Here is a tiny trained network, its code and every weight. The questions are about switching its units off for an input and a class, where a switched-off unit gives its printed mean instead of its output.

import numpy as np


def w(rows, s, z=0):
    codes = np.array(rows[::2]) - 128.0
    scale = np.full(codes.shape[1], s)
    scale[-1] = z or s
    return codes * scale


def norm(h):
    return h / np.sqrt((h * h).mean(-1, keepdims=True) + 1e-5)


def f(y):
    return np.maximum(y, 0)


def log_softmax(a):
    a = a - a.max(-1, keepdims=True)
    return a - np.log(np.exp(a).sum(-1, keepdims=True))


def net(x, mask):
    res = np.array(x, float).reshape(1, 4) / 4 @ E
    u = 0
    for l in range(2):
        y = f(norm(res) @ A[l][:, :-1].T + A[l][:, -1])
        res = res + np.where(mask[u : u + 11], y, B[l][:, -1]) @ B[l][:, :-1]
        u += 11
    return log_softmax(norm(res)[-1] @ U[:, :-1].T + U[:, -1])


A, B = {}, {}
E = w([
[129,181,138,101,213,178,41,134,64,103,206],'x0',
[113,137,216,178,93,164,168,241,164,95,111],'x1',
[196,132,85,201,170,150,147,192,254,182,113],'x2',
[178,160,99,182,127,87,104,130,110,96,44],'x3',
],0.007)
A[0] = w([
[105,152,158,148,34,73,158,135,88,67,66,109],'0.n0',
[112,65,95,120,117,172,138,92,233,214,153,80],'0.n1',
[137,137,144,37,140,171,150,62,114,232,226,5],'0.n2',
[111,127,186,164,50,192,187,186,161,213,106,77],'0.n3',
[72,125,140,1,130,134,72,6,4,120,154,91],'0.n4',
[125,48,75,37,117,130,157,55,157,212,131,22],'0.n5',
[191,148,49,99,190,104,94,86,193,183,128,56],'0.n6',
[88,149,211,167,149,202,140,202,165,121,179,45],'0.n7',
[100,34,224,132,94,142,253,196,160,135,119,184],'0.n8',
[113,141,89,120,196,185,140,166,193,139,226,50],'0.n9',
[165,177,109,191,181,180,54,99,114,99,121,109],'0.n10',
],0.0057,0.003)
B[0] = w([
[88,93,59,91,113,28,92,135,124,122,61,201],'0.n0',
[101,151,102,5,68,131,214,184,127,72,115,179],'0.n1',
[98,156,142,101,121,155,62,67,43,114,137,179],'0.n2',
[40,113,142,90,151,166,125,89,149,98,254,187],'0.n3',
[113,75,170,224,159,70,63,111,4,129,212,255],'0.n4',
[73,49,189,76,125,109,211,143,140,149,169,176],'0.n5',
[174,78,96,182,166,84,132,190,122,109,171,184],'0.n6',
[148,172,70,77,142,194,157,86,176,36,171,177],'0.n7',
[138,74,115,91,120,146,203,151,185,35,173,221],'0.n8',
[115,61,61,179,151,74,117,119,67,169,65,171],'0.n9',
[162,152,118,147,141,113,84,154,133,129,70,178],'0.n10',
],0.0061,0.0084)
A[1] = w([
[113,188,181,159,174,185,69,22,33,204,182,74],'1.n0',
[176,199,135,188,169,172,43,100,171,223,113,32],'1.n1',
[39,12,144,105,101,122,146,82,126,128,170,89],'1.n2',
[66,98,165,176,34,75,111,113,107,75,43,137],'1.n3',
[157,70,114,116,144,103,43,120,63,179,87,142],'1.n4',
[121,219,57,146,159,114,37,111,103,144,51,169],'1.n5',
[217,155,71,245,161,158,140,181,210,131,115,87],'1.n6',
[131,70,160,114,75,31,224,97,151,147,124,107],'1.n7',
[100,223,241,88,64,253,192,133,134,153,137,99],'1.n8',
[89,190,211,215,68,115,100,179,79,41,116,192],'1.n9',
[53,85,205,120,82,115,86,115,29,131,167,2],'1.n10',
],0.0063,0.0039)
B[1] = w([
[253,237,238,204,254,210,16,39,38,47,198,231],'1.n0',
[127,128,162,162,136,67,76,53,37,143,143,148],'1.n1',
[169,138,114,183,165,89,147,185,132,215,99,255],'1.n2',
[192,145,94,164,115,114,117,138,110,195,97,231],'1.n3',
[105,164,175,91,133,158,99,179,102,89,150,243],'1.n4',
[161,197,178,135,118,187,64,141,117,89,122,216],'1.n5',
[57,101,201,99,145,162,112,56,91,112,219,207],'1.n6',
[123,138,112,156,140,128,102,118,112,210,108,241],'1.n7',
[120,132,139,74,154,177,117,99,225,43,167,150],'1.n8',
[124,93,85,85,120,136,196,116,200,180,133,229],'1.n9',
[144,37,102,203,160,81,129,120,145,135,176,241],'1.n10',
],0.008,0.0063)
U = w([
[133,48,64,174,96,25,172,161,160,229,101,124],'0',
[62,98,155,52,123,201,186,159,221,39,201,165],'1',
[156,156,207,164,178,151,21,69,30,101,182,153],'2',
[173,241,131,98,52,149,73,188,140,140,14,88],'3',
[50,220,203,72,12,227,212,9,52,169,55,9],'4',
],0.012)

Each question gives the input, the list of numbers given to net, and the class t.
The units are the neurons (one row each of A and B). Each row of codes is followed by its name. A weight is (code - 128) times the scale printed after its matrix; where a second scale follows, it is the last column's (A, B and U).
mask holds one flag per neuron, layer by layer. A switched-off neuron (its flag False) gives its mean, the last column of its row in B, instead of its output. The means were averaged over made-up inputs and are rounded, as every weight is.
A unit's drop is (log p(t) with every unit on - log p(t) with that unit switched off) / (log p(t) with every unit on - log p(t) with every unit switched off).
The circuit of an input: a set's keep is (log p(t) with only the set's units on - log p(t) with every unit switched off) / (log p(t) with every unit on - log p(t) with every unit switched off). Starting from the 12 units with the biggest drops (on a tie, the unit counted first), units are removed one at a time, each time the one whose removal leaves the highest keep (on an exact tie, the one counted first), for as long as the keep stays at least 0.8.
circuit, biggest first: the units of the circuit, biggest drop first
most important unit: the unit with the biggest drop
top k neurons: the k neurons with the biggest drops, biggest first
top k neurons in layer l: the k neurons of layer l with the biggest drops, biggest first
drop of u: that unit's drop, to one decimal
input [-5,-1,6,1], class 1: circuit, biggest first => [0.n4 1.n6]
input [7,5,3,-2], class 1: circuit, biggest first => [0.n4 1.n0]
input [1,6,-4,2], class 1: most important unit => 0.n7
input [-4,-3,-7,1], class 0: circuit, biggest first => [1.n2 1.n5]
input [0,3,-6,-2], class 0: top 2 neurons in layer 0 => [0.n0 0.n8]
input [-2,-5,1,-6], class 0: top 2 neurons => [0.n5 0.n1]
input [-4,6,-5,-1], class 0: top 3 neurons => [0.n0 1.n2 1.n0]
input [1,-2,7,-5], class 1: top 4 neurons in layer 0 => [0.n4 0.n0 0.n7 0.n6]
input [-8,7,7,6], class 1: top 2 neurons in layer 1 => [1.n6 1.n2]
input [-6,-2,-3,6], class 3: top 2 neurons in layer 1 => [1.n10 1.n5]
input [-6,4,-6,-7], class 0: top 2 neurons in layer 0 => [0.n0 0.n1]
input [1,-2,4,-3], class 0: top 2 neurons in layer 0 => [0.n9 0.n1]
input [-2,-2,1,8], class 3: top 2 neurons in layer 1 => [1.n0 1.n10]
input [-6,-3,-7,5], class 0: top neuron => [1.n0]
input [-5,-8,2,-8], class 0: drop of 0.n10 => 0.0
input [-6,7,3,3], class 1: drop of 0.n3 => 0.1
input [5,3,-3,8], class 3: drop of 0.n3 => 0.2
